Below are the code and all the weights of a small trained network. Each question names an input and a target symbol and asks about switching units off, where a switched-off unit gives its printed mean instead of its output.

import numpy as np


def w(rows, s, z=0):
    codes = np.array(rows[::2]) - 128.0
    scale = np.full(codes.shape[1], s)
    scale[-1] = z or s
    return codes * scale


def norm(h):
    return h / np.sqrt((h * h).mean(-1, keepdims=True) + 1e-5)


def f(y):
    return np.maximum(y, 0)


def softmax(a):
    e = np.exp(a - a.max(-1, keepdims=True))
    return e / e.sum(-1, keepdims=True)


def log_softmax(a):
    a = a - a.max(-1, keepdims=True)
    return a - np.log(np.exp(a).sum(-1, keepdims=True))


def net(x, mask):
    ids = ['αβγδεζηθλμξσψω'.index(c) for c in x.split()]
    T = len(ids)
    res = E[ids] + P[:T]
    u = 0
    for l in range(3):
        q, k, v = (norm(res) @ M[l].T for M in (Q, K, V))
        z = softmax(np.where(np.tri(T) > 0, q @ k.T / 4**0.5, -1e9)) @ v
        res = res + np.where(mask[u], z, O[l][:, -1]) @ O[l][:, :-1]
        u += 1
        y = f(norm(res) @ A[l][:, :-1].T + A[l][:, -1])
        res = res + np.where(mask[u : u + 4], y, B[l][:, -1]) @ B[l][:, :-1]
        u += 4
    return log_softmax(norm(res)[-1] @ U[:, :-1].T + U[:, -1])


Q, K, V, O, A, B = {}, {}, {}, {}, {}, {}
E = w([
[85,136,126,133],'α',
[90,132,122,129],'β',
[92,137,130,129],'γ',
[93,137,131,128],'δ',
[93,140,131,128],'ε',
[157,2,106,115],'ζ',
[93,136,133,126],'η',
[88,139,111,138],'θ',
[96,140,159,120],'λ',
[89,105,75,153],'μ',
[81,141,161,93],'ξ',
[77,98,180,133],'σ',
[79,114,84,92],'ψ',
[218,142,46,88],'ω',
],0.0089)
P = w([
[3,149,99,149],'0',
[14,148,107,142],'1',
[25,139,114,138],'2',
[44,131,122,134],'3',
[57,122,123,128],'4',
[75,117,128,124],'5',
[90,116,137,123],'6',
[104,112,133,118],'7',
[119,105,131,117],'8',
[128,100,137,115],'9',
[143,94,130,116],'10',
[158,87,136,116],'11',
[170,91,132,116],'12',
[145,109,99,144],'13',
],0.0048)
Q[0] = w([
[151,81,145,223],'L0H1',
[36,150,129,110],'L0H1',
[87,100,1,96],'L0H1',
[61,162,71,126],'L0H1',
],0.0087)
K[0] = w([
[93,247,59,44],'L0H1',
[206,27,104,28],'L0H1',
[83,54,203,6],'L0H1',
[184,52,167,2],'L0H1',
],0.0059)
V[0] = w([
[41,133,112,2],'L0H1',
[160,36,115,202],'L0H1',
[127,97,139,19],'L0H1',
[141,159,152,115],'L0H1',
],0.0056)
O[0] = w([
[74,214,117,75,255],'L0H1',
[238,99,145,190,99],'L0H1',
[125,189,255,84,145],'L0H1',
[58,68,135,24,102],'L0H1',
],0.0032,0.0059)
A[0] = w([
[159,149,2,139,79],'L0N1',
[164,213,128,119,106],'L0N2',
[67,156,90,123,162],'L0N3',
[218,74,62,90,6],'L0N4',
],0.0049,0.0021)
B[0] = w([
[124,246,147,76,153],'L0N1',
[39,150,188,108,142],'L0N2',
[115,135,212,132,253],'L0N3',
[4,183,188,17,142],'L0N4',
],0.0033,0.0045)
Q[1] = w([
[253,72,23,189],'L1H1',
[200,75,178,158],'L1H1',
[233,60,131,182],'L1H1',
[251,64,46,146],'L1H1',
],0.007)
K[1] = w([
[72,253,99,208],'L1H1',
[44,150,53,222],'L1H1',
[16,199,109,242],'L1H1',
[125,221,63,244],'L1H1',
],0.0055)
V[1] = w([
[130,161,134,253],'L1H1',
[168,239,177,208],'L1H1',
[153,217,181,167],'L1H1',
[138,125,33,93],'L1H1',
],0.0048)
O[1] = w([
[201,194,95,218,16],'L1H1',
[185,176,243,253,2],'L1H1',
[147,174,223,175,73],'L1H1',
[106,64,137,164,113],'L1H1',
],0.0052,0.0023)
A[1] = w([
[133,161,6,197,99],'L1N1',
[207,113,84,115,58],'L1N2',
[121,127,1,125,98],'L1N3',
[202,134,104,184,2],'L1N4',
],0.0049,0.0074)
B[1] = w([
[127,169,180,145,143],'L1N1',
[50,152,95,56,128],'L1N2',
[149,168,230,111,254],'L1N3',
[197,3,210,75,128],'L1N4',
],0.0068,0.0008)
Q[2] = w([
[22,77,128,114],'L2H1',
[34,172,149,1],'L2H1',
[22,141,136,31],'L2H1',
[193,189,49,198],'L2H1',
],0.0074)
K[2] = w([
[203,121,208,64],'L2H1',
[165,3,161,67],'L2H1',
[159,53,177,59],'L2H1',
[26,181,144,165],'L2H1',
],0.0065)
V[2] = w([
[171,170,23,84],'L2H1',
[162,254,197,84],'L2H1',
[136,242,34,99],'L2H1',
[54,1,124,152],'L2H1',
],0.0063)
O[2] = w([
[213,135,67,55,83],'L2H1',
[191,203,233,86,155],'L2H1',
[237,159,98,86,182],'L2H1',
[2,93,24,219,253],'L2H1',
],0.0076,0.003)
A[2] = w([
[230,185,51,61,226],'L2N1',
[31,123,118,233,207],'L2N2',
[129,207,211,106,252],'L2N3',
[110,145,63,254,38],'L2N4',
],0.006,0.0033)
B[2] = w([
[187,2,202,119,159],'L2N1',
[205,106,161,118,253],'L2N2',
[173,107,57,168,250],'L2N3',
[170,13,158,124,140],'L2N4',
],0.0079,0.0066)
U = w([
[64,234,193,36,152],'α',
[134,175,100,158,90],'β',
[46,77,255,219,193],'γ',
[131,104,126,138,2],'δ',
[154,151,74,186,84],'ε',
[93,18,34,166,148],'ζ',
[149,172,81,172,84],'η',
[124,95,134,123,31],'θ',
[144,162,100,152,71],'λ',
[169,129,75,182,82],'μ',
[29,102,92,10,213],'ξ',
[206,80,80,212,115],'σ',
[226,56,197,19,221],'ψ',
[140,216,180,144,152],'ω',
],0.0081,0.0048)

Each question gives the input, a string of symbols that net reads in full, and the target symbol t.
The units are the heads (4 rows each of Q, K, V and O) and the neurons (one row each of A and B). Each row of codes is followed by its name. A weight is (code - 128) times the scale printed after its matrix; where a second scale follows, it is the last column's (O, A, B and U).
mask holds one flag per unit, layer by layer, with each layer's heads first. A switched-off unit (its flag False) gives its mean, the last column of its rows in O or B, instead of its output. The means were averaged over made-up inputs and are rounded, as every weight is.
A unit's drop is (log p(t) with every unit on - log p(t) with that unit switched off) / (log p(t) with every unit on - log p(t) with every unit switched off).
The circuit of an input: a set's keep is (log p(t) with only the set's units on - log p(t) with every unit switched off) / (log p(t) with every unit on - log p(t) with every unit switched off). Starting from the 12 units with the biggest drops (on a tie, the unit counted first), units are removed one at a time, each time the one whose removal leaves the highest keep (on an exact tie, the one counted first), for as long as the keep stays at least 0.8.
circuit, biggest first: the units of the circuit, biggest drop first
k most important neurons: the k neurons with the biggest drops, biggest first
top k neurons in layer l: the k neurons of layer l with the biggest drops, biggest first
input μ γ γ ε λ σ μ σ λ α ψ γ η, target ξ: 2 most important neurons -> L2N2, L2N1
input α β θ ω λ θ, target ψ: circuit, biggest first -> L2H1
input λ β σ δ, target γ: circuit, biggest first -> L2H1, L1H1, L0H1
input β γ μ, target σ: circuit, biggest first -> L1H1, L2H1
input ε σ α, target γ: top 2 neurons in layer 2 -> L2N2, L2N3
input α β γ ψ μ α β σ γ δ σ, target γ: circuit, biggest first -> L2H1, L1H1
input σ β δ σ β β μ ω σ, target ψ: 2 most important neurons -> L2N3, L1N3
input η ψ λ δ ε ε ξ ξ θ, target α: circuit, biggest first -> L0H1, L2H1
input β ξ ζ μ ω γ ω η μ ξ λ ξ β, target ξ: circuit, biggest first -> L1H1, L2N3
input α ω θ β β β η λ α ψ δ, target ξ: circuit, biggest first -> L2N1, L2N3
input β ξ γ σ λ β ψ λ σ θ, target γ: 2 most important neurons -> L2N2, L0N1
input α β λ ξ λ, target α: top 2 neurons in layer 2 -> L2N1, L2N2
input α β λ σ δ δ δ β σ γ, target γ: circuit, biggest first -> L2H1, L1H1, L0N1
input ξ σ γ γ ξ ζ β ε β δ α ξ α, target ξ: circuit, biggest first -> L1H1
input β σ ω μ δ, target ψ: 2 most important neurons -> L2N1, L1N3
input β ε μ β σ σ μ ε, target γ: circuit, biggest first -> L2H1, L1H1
input β γ ζ θ λ δ γ β ω, target ξ: 2 most important neurons -> L0N4, L2N3
input ε σ δ ω β β β λ ψ μ, target ξ: 2 most important neurons -> L2N1, L2N3
input δ λ λ ζ θ ξ θ β γ μ β θ, target ξ: 2 most important neurons -> L2N3, L1N3
input σ β α, target γ: circuit, biggest first -> L1H1, L2H1
input ε ψ ψ ω η, target ψ: circuit, biggest first -> L2H1
input β λ σ ω α θ γ σ ω ζ β β ω λ, target ξ: 2 most important neurons -> L2N3, L0N4
input δ λ γ β σ θ β β ξ ψ ψ λ, target ξ: circuit, biggest first -> L2N1, L0H1
input α β γ μ γ δ ξ β, target α: circuit, biggest first -> L1H1, L2H1, L2N2
input ω λ ω β δ λ ξ, target α: 3 most important neurons -> L2N2, L0N1, L2N1
input ψ η λ λ ε σ γ σ λ, target γ: 3 most important neurons -> L0N1, L2N3, L1N3
input γ σ α ξ ω μ, target ψ: most important neuron -> L2N1
